Below are the code and all the weights of a small trained network. Each question names an input and a class and asks about switching units off, where a switched-off unit gives its printed mean instead of its output.

import numpy as np


def w(rows, s, z=0):
    codes = np.array(rows[::2]) - 128.0
    scale = np.full(codes.shape[1], s)
    scale[-1] = z or s
    return codes * scale


def norm(h):
    return h / np.sqrt((h * h).mean(-1, keepdims=True) + 1e-5)


def f(y):
    return y / 2 * (1 + np.tanh(0.7978845608 * (y + 0.044715 * y**3)))


def log_softmax(a):
    a = a - a.max(-1, keepdims=True)
    return a - np.log(np.exp(a).sum(-1, keepdims=True))


def net(x, mask):
    res = np.array(x, float).reshape(1, 6) / 4 @ E
    u = 0
    for l in range(4):
        y = f(norm(res) @ A[l][:, :-1].T + A[l][:, -1])
        res = res + np.where(mask[u : u + 8], y, B[l][:, -1]) @ B[l][:, :-1]
        u += 8
    return log_softmax(norm(res)[-1] @ U[:, :-1].T + U[:, -1])


A, B = {}, {}
E = w([
[134,132,127],'x0',
[47,115,174],'x1',
[131,136,121],'x2',
[108,33,141],'x3',
[133,135,125],'x4',
[201,112,255],'x5',
],0.008)
A[0] = w([
[188,2,148,115],'0.n0',
[134,163,131,2],'0.n1',
[185,216,76,20],'0.n2',
[160,250,108,137],'0.n3',
[20,132,160,128],'0.n4',
[189,142,186,161],'0.n5',
[136,114,167,159],'0.n6',
[55,146,119,116],'0.n7',
],0.012,0.0025)
B[0] = w([
[70,146,111,253],'0.n0',
[126,72,201,115],'0.n1',
[55,226,255,205],'0.n2',
[31,111,151,237],'0.n3',
[208,255,185,202],'0.n4',
[160,121,23,223],'0.n5',
[87,157,72,166],'0.n6',
[157,129,100,166],'0.n7',
],0.0074,0.0051)
A[1] = w([
[128,254,109,92],'1.n0',
[69,204,240,102],'1.n1',
[99,158,31,21],'1.n2',
[44,77,107,5],'1.n3',
[57,192,144,59],'1.n4',
[135,85,55,75],'1.n5',
[197,138,144,166],'1.n6',
[224,99,233,225],'1.n7',
],0.0095,0.0026)
B[1] = w([
[163,107,155,228],'1.n0',
[189,129,172,254],'1.n1',
[142,139,99,159],'1.n2',
[99,99,128,145],'1.n3',
[156,124,107,197],'1.n4',
[111,127,137,145],'1.n5',
[109,109,88,141],'1.n6',
[108,191,3,168],'1.n7',
],0.014,0.007)
A[2] = w([
[249,181,118,249],'2.n0',
[125,150,101,20],'2.n1',
[5,13,201,173],'2.n2',
[189,176,53,104],'2.n3',
[97,164,108,120],'2.n4',
[58,134,221,62],'2.n5',
[130,93,170,82],'2.n6',
[138,143,98,53],'2.n7',
],0.011,0.0022)
B[2] = w([
[228,49,41,255],'2.n0',
[146,143,85,126],'2.n1',
[77,135,222,166],'2.n2',
[38,2,98,190],'2.n3',
[125,86,100,134],'2.n4',
[126,111,138,145],'2.n5',
[243,211,65,127],'2.n6',
[50,153,87,131],'2.n7',
],0.0046,0.0096)
A[3] = w([
[10,19,144,194],'3.n0',
[120,171,133,146],'3.n1',
[93,246,116,250],'3.n2',
[105,136,136,6],'3.n3',
[176,2,32,141],'3.n4',
[255,78,229,93],'3.n5',
[17,27,138,158],'3.n6',
[178,141,25,74],'3.n7',
],0.0091,0.0023)
B[3] = w([
[253,199,228,203],'3.n0',
[105,104,146,127],'3.n1',
[71,83,227,144],'3.n2',
[75,150,65,110],'3.n3',
[138,71,203,254],'3.n4',
[129,61,50,253],'3.n5',
[201,63,160,194],'3.n6',
[21,157,106,199],'3.n7',
],0.0049,0.0065)
U = w([
[215,164,94,200],'0',
[160,133,139,254],'1',
[156,172,213,197],'2',
[2,136,8,64],'3',
[195,122,144,10],'4',
[149,136,157,142],'5',
],0.0088,0.0031)

Each question gives the input, the list of numbers given to net, and the class t.
The units are the neurons (one row each of A and B). Each row of codes is followed by its name. A weight is (code - 128) times the scale printed after its matrix; where a second scale follows, it is the last column's (A, B and U).
mask holds one flag per neuron, layer by layer. A switched-off neuron (its flag False) gives its mean, the last column of its row in B, instead of its output. The means were averaged over made-up inputs and are rounded, as every weight is.
A unit's drop is (log p(t) with every unit on - log p(t) with that unit switched off) / (log p(t) with every unit on - log p(t) with every unit switched off).
The circuit of an input: a set's keep is (log p(t) with only the set's units on - log p(t) with every unit switched off) / (log p(t) with every unit on - log p(t) with every unit switched off). Starting from the 12 units with the biggest drops (on a tie, the unit counted first), units are removed one at a time, each time the one whose removal leaves the highest keep (on an exact tie, the one counted first), for as long as the keep stays at least 0.8.
circuit, biggest first: the units of the circuit, biggest drop first
unit that matters most: the unit with the biggest drop
top k neurons: the k neurons with the biggest drops, biggest first
k most important neurons of layer l: the k neurons of layer l with the biggest drops, biggest first
drop when u is switched off: that unit's drop, to one decimal
input [-8,-3,-2,8,-4,-5], class 2: circuit, biggest first : [3.n0, 0.n5, 2.n0]
input [-4,1,1,-8,-4,-5], class 2: 2 most important neurons of layer 0 : [0.n2, 0.n3]
input [5,-1,-5,6,4,-6], class 2: circuit, biggest first : [0.n5, 3.n0, 2.n0]
input [8,8,-8,-5,-1,8], class 0: unit that matters most : 1.n1
input [2,6,-3,2,-2,-5], class 0: 2 most important neurons of layer 0 : [0.n4, 0.n5]
input [-8,3,-6,8,-6,-6], class 2: circuit, biggest first : [3.n0, 2.n0, 0.n4]
input [-5,7,-2,5,-5,2], class 0: top 3 neurons : [0.n4, 1.n1, 0.n3]
input [-4,7,7,-1,6,-2], class 0: circuit, biggest first : [0.n4, 0.n2]
input [5,4,1,-4,-2,5], class 3: top 3 neurons : [0.n0, 0.n2, 1.n7]
input [-1,2,-3,7,0,-1], class 2: top 4 neurons : [2.n2, 0.n2, 2.n0, 1.n0]
input [-4,1,2,6,-3,-5], class 2: top 3 neurons : [1.n7, 0.n5, 3.n0]
input [8,-4,6,-5,-2,8], class 3: top 3 neurons : [1.n7, 0.n5, 0.n4]
input [-4,0,-7,-8,-6,0], class 2: top 2 neurons : [0.n3, 0.n2]
input [-3,8,-4,6,-8,5], class 0: top neuron : [1.n1]
input [-6,4,-6,0,1,8], class 3: top 2 neurons : [1.n7, 0.n2]
input [-1,8,-8,-3,4,5], class 0: top 2 neurons : [1.n7, 1.n1]
input [-1,-7,5,-5,-3,-8], class 3: top 2 neurons : [0.n4, 0.n3]
input [-8,-5,0,8,-5,-5], class 2: 2 most important neurons of layer 3 : [3.n0, 3.n5]
input [4,-2,4,-1,-3,5], class 3: 2 most important neurons of layer 0 : [0.n3, 0.n2]
input [2,-7,6,-3,8,8], class 3: top neuron : [1.n7]
input [3,0,3,3,5,8], class 3: drop when 1.n7 is switched off : 0.7
input [7,8,8,2,-8,-4], class 0: drop when 0.n4 is switched off : 0.7
input [-3,8,1,0,-2,-5], class 0: drop when 0.n4 is switched off : 0.6
